[[-20  63  39 -43]
 [-27  65  45 -47]]
:
[-20  65]

[[-61  12 -20  11]
 [-12  28   7 -20]
 [-42 -13 -61  28]]
:
[-61  28 -61]

[[-67  -9  19 -28  50]
 [-84 -29  35 -33  51]]
:
[-67 -29]

[[60 62]
 [24 15]]
:
[60 15]

[[  2 -19 -43 -22 -24]
 [  4 -82 -60 -16 -14]
 [ -2 -10   3 -15 -34]]
:
[  2 -82   3]

[[ 22  56  33 -31]
 [-13 -19  34  63]
 [  4 -40 -31  41]
 [-43  -2  53  14]
 [-34 -30   9  18]]
:
[ 22 -19 -31  14]

[[-16 -16  42]
 [ 42  31  -3]
 [-75 -38  -5]
 [-65  -6  16]]
:
[-16  31  -5]
---
[[  2  -2  -2   0  -2]
 [  2  -1   0   0   1]
 [ 36  82 -73  75  13]
 [-36  18  34  31  -8]]
:
[[  2  -1   0]
 [ 36  82 -73]]

[[-43   7  47  32  17]
 [ -1  -3  -4 -17   2]
 [  2   5  -4  15  12]
 [ 24  68   7  30   5]]
:
[[-1 -3 -4]
 [ 2  5 -4]]

[[ 14 -81  21]
 [-45 -23 -75]
 [ -1  -2  -2]]
:
[[-45 -23 -75]
 [ -1  -2  -2]]

[[ 10  30 -55  31]
 [ 28 -73  33   9]
 [ 29  74 -50 -74]]
:
[[ 28 -73  33]
 [ 29  74 -50]]

[[ 51 -80  69]
 [ 60 -72 -14]
 [ 32 -12 -52]]
:
[[ 60 -72 -14]
 [ 32 -12 -52]]

[[-64  58   5  49]
 [  6 -41  77  -4]
 [ 49 -46  66  15]
 [-63 -70  -3 -22]]
:
[[  6 -41  77]
 [ 49 -46  66]]

[[-40 -48 -31   8]
 [  4 -13 -11  64]
 [-34  32 -49  -1]
 [-10 -41 -40  38]
 [ 32  50  26   3]]
:
[[  4 -13 -11]
 [-34  32 -49]]
---
[[ -5  37]
 [ 23  43]
 [ 45  76]
 [ 42  77]
 [ 36  18]
 [-18   4]
 [-28 -36]
 [-22  55]
 [ 31  29]
 [ 20  75]
 [-29 -64]]
:
[[ 45  76]
 [ 42  77]
 [ 36  18]
 [ 31  29]
 [ 23  43]
 [ 20  75]
 [ -5  37]
 [-18   4]
 [-22  55]
 [-28 -36]
 [-29 -64]]

[[ 26  67  20  10 -69]
 [ 38  -2  36 -26  -6]
 [ -2  23 -46 -13  18]
 [ 19 -18 -13 -68  41]
 [-16   5  11  22 -40]
 [ 28 -26   2 -36  21]
 [ -1 -34 -35 -44  52]
 [ 10  21   2  -3 -53]
 [ 13  25 -21 -35   1]
 [ -6  24   7  18 -25]]
:
[[ 38  -2  36 -26  -6]
 [ 28 -26   2 -36  21]
 [ 26  67  20  10 -69]
 [ 19 -18 -13 -68  41]
 [ 13  25 -21 -35   1]
 [ 10  21   2  -3 -53]
 [ -1 -34 -35 -44  52]
 [ -2  23 -46 -13  18]
 [ -6  24   7  18 -25]
 [-16   5  11  22 -40]]

[[-63 -68   9   8  -5  -4  -1]
 [-66 -42 -37 -24   0  -1 -33]
 [ 28  51  -3 -43  -6   1 -35]
 [-73 -21 -35 -32   3  -1 -22]
 [ 39  37 -26 -35   1   1 -52]
 [ 33  39 -37 -43  -4  -2   0]
 [-65 -78 -30   4  -4   3 -11]
 [ 48  42  -8 -41   0   1 -55]
 [ -3 -77  -6  52  -7  -1  15]
 [ 59  29 -41 -41   0   4 -37]
 [-28  27 -32 -45  -6  -5  15]
 [ 12 -30  14 -32  -8  -5 -10]]
:
[[ 59  29 -41 -41   0   4 -37]
 [ 48  42  -8 -41   0   1 -55]
 [ 39  37 -26 -35   1   1 -52]
 [ 33  39 -37 -43  -4  -2   0]
 [ 28  51  -3 -43  -6   1 -35]
 [ 12 -30  14 -32  -8  -5 -10]
 [ -3 -77  -6  52  -7  -1  15]
 [-28  27 -32 -45  -6  -5  15]
 [-63 -68   9   8  -5  -4  -1]
 [-65 -78 -30   4  -4   3 -11]
 [-66 -42 -37 -24   0  -1 -33]
 [-73 -21 -35 -32   3  -1 -22]]

[[ -8 -18  47]
 [ 16  -6  38]
 [-21  38  17]
 [-63 -24  72]]
:
[[ 16  -6  38]
 [ -8 -18  47]
 [-21  38  17]
 [-63 -24  72]]

[[-61  -7  39  12 -53 -11  16]
 [  8 -23  18  19  39 -23  30]
 [ 33   9 -53 -12 -14  18 -28]
 [-39 -19  32  -4 -18 -11   8]
 [-45  -8  24   1 -42  -9  10]
 [-40  -5   7 -10 -51  -5  -5]
 [ 35  15 -32  -6  15  14 -18]
 [-24  18  15 -24 -17  -2 -21]
 [  6  -3  -8  16 -11  17   4]
 [ 32   6 -25   7  16  -4   5]]
:
[[ 35  15 -32  -6  15  14 -18]
 [ 33   9 -53 -12 -14  18 -28]
 [ 32   6 -25   7  16  -4   5]
 [  8 -23  18  19  39 -23  30]
 [  6  -3  -8  16 -11  17   4]
 [-24  18  15 -24 -17  -2 -21]
 [-39 -19  32  -4 -18 -11   8]
 [-40  -5   7 -10 -51  -5  -5]
 [-45  -8  24   1 -42  -9  10]
 [-61  -7  39  12 -53 -11  16]]

[[ -3   2 -10  38 -26  23  13  19]
 [  8  -1 -31 -47  66 -72  -2 -28]]
:
[[  8  -1 -31 -47  66 -72  -2 -28]
 [ -3   2 -10  38 -26  23  13  19]]

[[ 28  -1  38]
 [ 38  -2   2]
 [ 18 -12  48]
 [-22  21 -21]
 [  4   0  -6]
 [-34 -69  14]
 [ -1 -21 -36]]
:
[[ 38  -2   2]
 [ 28  -1  38]
 [ 18 -12  48]
 [  4   0  -6]
 [ -1 -21 -36]
 [-22  21 -21]
 [-34 -69  14]]
